Below are the code and all the weights of a small trained network. Each question names an input and a class and asks about switching units off, where a switched-off unit gives its printed mean instead of its output.

import numpy as np


def w(rows, s, z=0):
    codes = np.array(rows[::2]) - 128.0
    scale = np.full(codes.shape[1], s)
    scale[-1] = z or s
    return codes * scale


def f(y):
    return np.maximum(y, 0)


def log_softmax(a):
    a = a - a.max(-1, keepdims=True)
    return a - np.log(np.exp(a).sum(-1, keepdims=True))


def net(x, mask):
    res = np.array(x, float).reshape(1, 8) / 4 @ E
    y = f(res @ A[0][:, :-1].T + A[0][:, -1])
    res = res + np.where(mask, y, B[0][:, -1]) @ B[0][:, :-1]
    return log_softmax(res[-1] @ U[:, :-1].T + U[:, -1])


A, B = {}, {}
E = w([
[135,125,123,119,128,125],'x0',
[32,104,93,49,138,169],'x1',
[132,139,122,124,127,133],'x2',
[166,104,156,112,235,185],'x3',
[123,51,2,189,143,144],'x4',
[118,125,134,136,133,120],'x5',
[142,135,117,115,121,142],'x6',
[102,169,134,151,139,136],'x7',
],0.012)
A[0] = w([
[57,105,62,132,83,134,174],'neuron 1',
[95,107,143,88,174,157,89],'neuron 2',
[176,135,90,218,104,114,230],'neuron 3',
[129,90,108,119,89,121,177],'neuron 4',
[50,112,117,66,134,152,148],'neuron 5',
[157,139,161,129,129,128,97],'neuron 6',
[82,158,198,78,115,129,205],'neuron 7',
[185,155,152,132,146,142,139],'neuron 8',
[182,140,177,122,156,127,142],'neuron 9',
[109,125,174,73,121,147,125],'neuron 10',
[170,146,186,111,183,105,175],'neuron 11',
[116,126,196,49,68,128,215],'neuron 12',
[181,127,128,201,168,122,114],'neuron 13',
[167,101,168,126,253,205,168],'neuron 14',
[70,104,59,78,190,142,122],'neuron 15',
[163,90,69,190,165,134,147],'neuron 16',
[138,156,178,129,149,126,160],'neuron 17',
[90,107,94,146,125,158,158],'neuron 18',
[189,147,183,166,64,99,254],'neuron 19',
],0.016,0.007)
B[0] = w([
[78,95,218,115,40,99,233],'neuron 1',
[101,146,91,106,176,69,170],'neuron 2',
[235,153,132,210,73,101,233],'neuron 3',
[108,120,158,165,98,130,182],'neuron 4',
[61,158,131,51,89,70,205],'neuron 5',
[85,117,115,130,154,152,162],'neuron 6',
[200,175,146,26,143,141,224],'neuron 7',
[120,67,146,141,174,152,184],'neuron 8',
[116,74,146,116,188,178,199],'neuron 9',
[145,137,117,59,146,112,180],'neuron 10',
[127,68,157,107,187,193,215],'neuron 11',
[166,184,182,53,168,131,229],'neuron 12',
[169,75,65,121,100,153,193],'neuron 13',
[97,68,15,128,213,111,251],'neuron 14',
[5,158,79,162,169,81,212],'neuron 15',
[160,105,28,151,90,128,222],'neuron 16',
[125,105,147,93,164,168,190],'neuron 17',
[68,152,115,155,102,121,185],'neuron 18',
[108,194,243,250,213,217,247],'neuron 19',
],0.023,0.018)
U = w([
[209,183,201,178,207,193,250],'0',
[174,194,202,36,121,136,176],'1',
[172,51,113,132,239,241,97],'2',
[163,131,75,36,244,121,117],'3',
[224,126,123,244,58,177,185],'4',
[104,149,145,147,40,114,32],'5',
[230,43,2,202,159,178,15],'6',
[88,100,30,149,161,121,125],'7',
],0.0084,0.0023)

Each question gives the input, the list of numbers given to net, and the class t.
The units are the neurons (one row each of A and B). Each row of codes is followed by its name. A weight is (code - 128) times the scale printed after its matrix; where a second scale follows, it is the last column's (A, B and U).
mask holds one flag per neuron, in row order. A switched-off neuron (its flag False) gives its mean, the last column of its row in B, instead of its output. The means were averaged over made-up inputs and are rounded, as every weight is.
A unit's drop is (log p(t) with every unit on - log p(t) with that unit switched off) / (log p(t) with every unit on - log p(t) with every unit switched off).
The circuit of an input: a set's keep is (log p(t) with only the set's units on - log p(t) with every unit switched off) / (log p(t) with every unit on - log p(t) with every unit switched off). Starting from the 12 units with the biggest drops (on a tie, the unit counted first), units are removed one at a time, each time the one whose removal leaves the highest keep (on an exact tie, the one counted first), for as long as the keep stays at least 0.8.
circuit, biggest first: the units of the circuit, biggest drop first
unit that matters most: the unit with the biggest drop
top k neurons: the k neurons with the biggest drops, biggest first
drop of u: that unit's drop, to one decimal
input [-5,0,-6,-3,8,2,-1,7], class 4: circuit, biggest first -> [neuron 3]
input [-5,1,1,-7,-7,-7,1,-1], class 1: top 2 neurons -> [neuron 7; neuron 12]
input [-2,7,-5,1,-2,-7,-5,5], class 3: top 2 neurons -> [neuron 15; neuron 2]
input [3,0,-7,1,2,0,-2,3], class 6: top 2 neurons -> [neuron 5; neuron 19]
input [5,-6,7,0,-4,-4,0,-2], class 0: top 3 neurons -> [neuron 19; neuron 14; neuron 16]
input [-3,-1,-5,0,-5,8,2,6], class 0: top 2 neurons -> [neuron 14; neuron 19]
input [4,3,-7,8,1,3,-2,4], class 7: top 2 neurons -> [neuron 12; neuron 15]
input [2,-4,6,-1,7,-3,-1,4], class 4: top 2 neurons -> [neuron 14; neuron 3]
input [8,8,-5,0,8,4,8,-5], class 5: top 2 neurons -> [neuron 1; neuron 14]
input [-7,0,-7,-1,3,-7,-7,4], class 4: top 2 neurons -> [neuron 14; neuron 5]
input [6,0,5,-2,0,5,-6,7], class 0: top 2 neurons -> [neuron 5; neuron 16]
input [6,4,-6,-4,8,-7,8,3], class 5: drop of neuron 10 -> 0.0
input [6,-6,-6,6,1,-7,-4,8], class 6: drop of neuron 14 -> 0.2
input [-5,-3,-1,2,-8,-4,-3,2], class 2: unit that matters most -> neuron 11
input [0,0,2,-7,6,-6,4,3], class 4: drop of neuron 3 -> 0.5
